Below is a small trained network, with its code and all its weights. Each question gives an input and a class and asks what happens when units are switched off, that is, made to give their printed mean instead of their output.

import numpy as np


def w(rows, s, z=0):
    codes = np.array(rows[::2]) - 128.0
    scale = np.full(codes.shape[1], s)
    scale[-1] = z or s
    return codes * scale


def f(y):
    return y / 2 * (1 + np.tanh(0.7978845608 * (y + 0.044715 * y**3)))


def log_softmax(a):
    a = a - a.max(-1, keepdims=True)
    return a - np.log(np.exp(a).sum(-1, keepdims=True))


def net(x, mask):
    res = np.array(x, float).reshape(1, 4) / 4 @ E
    y = f(res @ A[0][:, :-1].T + A[0][:, -1])
    res = res + np.where(mask, y, B[0][:, -1]) @ B[0][:, :-1]
    return log_softmax(res[-1] @ U[:, :-1].T + U[:, -1])


A, B = {}, {}
E = w([
[212,137,124,71,11],'x0',
[113,132,125,115,129],'x1',
[134,132,139,144,122],'x2',
[108,12,237,100,130],'x3',
],0.011)
A[0] = w([
[110,139,100,163,138,170],'N1',
[132,66,216,118,104,159],'N2',
[114,27,233,114,132,184],'N3',
[114,240,12,148,114,253],'N4',
[192,181,99,123,70,133],'N5',
[73,116,137,159,230,216],'N6',
[175,171,120,100,86,154],'N7',
[131,204,44,136,132,223],'N8',
[142,194,80,170,123,227],'N9',
[93,145,156,169,206,203],'N10',
[202,123,117,55,28,187],'N11',
[158,112,138,84,71,139],'N12',
[96,127,151,187,243,227],'N13',
[118,14,254,107,128,189],'N14',
[148,89,138,77,100,139],'N15',
[143,205,95,133,116,177],'N16',
[157,168,103,165,149,206],'N17',
[107,140,117,166,160,186],'N18',
[177,142,119,49,3,189],'N19',
[121,160,110,157,150,187],'N20',
],0.0094,0.0068)
B[0] = w([
[100,156,76,191,185,150],'N1',
[84,112,157,85,104,196],'N2',
[21,49,172,32,138,233],'N3',
[154,202,21,158,179,240],'N4',
[169,145,106,96,131,185],'N5',
[42,69,89,127,208,216],'N6',
[179,185,103,75,116,174],'N7',
[137,198,67,148,152,206],'N8',
[140,169,14,160,137,194],'N9',
[37,74,94,151,222,195],'N10',
[157,211,140,30,59,222],'N11',
[138,174,176,97,87,169],'N12',
[2,33,74,136,245,222],'N13',
[29,57,166,27,108,249],'N14',
[89,148,176,64,56,158],'N15',
[169,176,83,146,142,180],'N16',
[127,148,41,162,135,169],'N17',
[54,121,56,181,200,161],'N18',
[191,229,136,42,56,228],'N19',
[95,154,50,194,191,158],'N20',
],0.0062,0.015)
U = w([
[97,145,56,252,198,215],'0',
[116,147,254,39,28,121],'1',
[73,30,156,85,192,134],'2',
[190,111,210,181,151,33],'3',
[188,107,198,199,133,2],'4',
[247,219,86,82,117,163],'5',
],0.006,0.0026)

Each question gives the input, the list of numbers given to net, and the class t.
The units are the neurons (one row each of A and B). Each row of codes is followed by its name. A weight is (code - 128) times the scale printed after its matrix; where a second scale follows, it is the last column's (A, B and U).
mask holds one flag per neuron, in row order. A switched-off neuron (its flag False) gives its mean, the last column of its row in B, instead of its output. The means were averaged over made-up inputs and are rounded, as every weight is.
A unit's drop is (log p(t) with every unit on - log p(t) with that unit switched off) / (log p(t) with every unit on - log p(t) with every unit switched off).
unit that matters most: the unit with the biggest drop
top k neurons: the k neurons with the biggest drops, biggest first
drop of u: that unit's drop, to one decimal
input [-3,3,-8,0], class 0: top 2 neurons -> (N14; N3)
input [7,-3,-8,1], class 1: unit that matters most -> N4
input [1,3,3,-3], class 5: top 2 neurons -> (N13; N6)
input [1,4,2,-3], class 5: top 3 neurons -> (N13; N6; N10)
input [0,6,-2,0], class 0: top 4 neurons -> (N14; N3; N19; N11)
input [1,-6,-1,-2], class 5: top 3 neurons -> (N13; N6; N10)
input [4,1,-8,0], class 5: top 2 neurons -> (N14; N3)
input [3,1,6,0], class 5: top 2 neurons -> (N14; N3)
input [6,1,8,1], class 1: drop of N4 -> 0.4
input [5,1,-2,8], class 1: drop of N14 -> 0.0
input [1,-4,-8,-2], class 5: drop of N13 -> 0.3
input [1,-8,-3,-1], class 5: drop of N10 -> 0.1
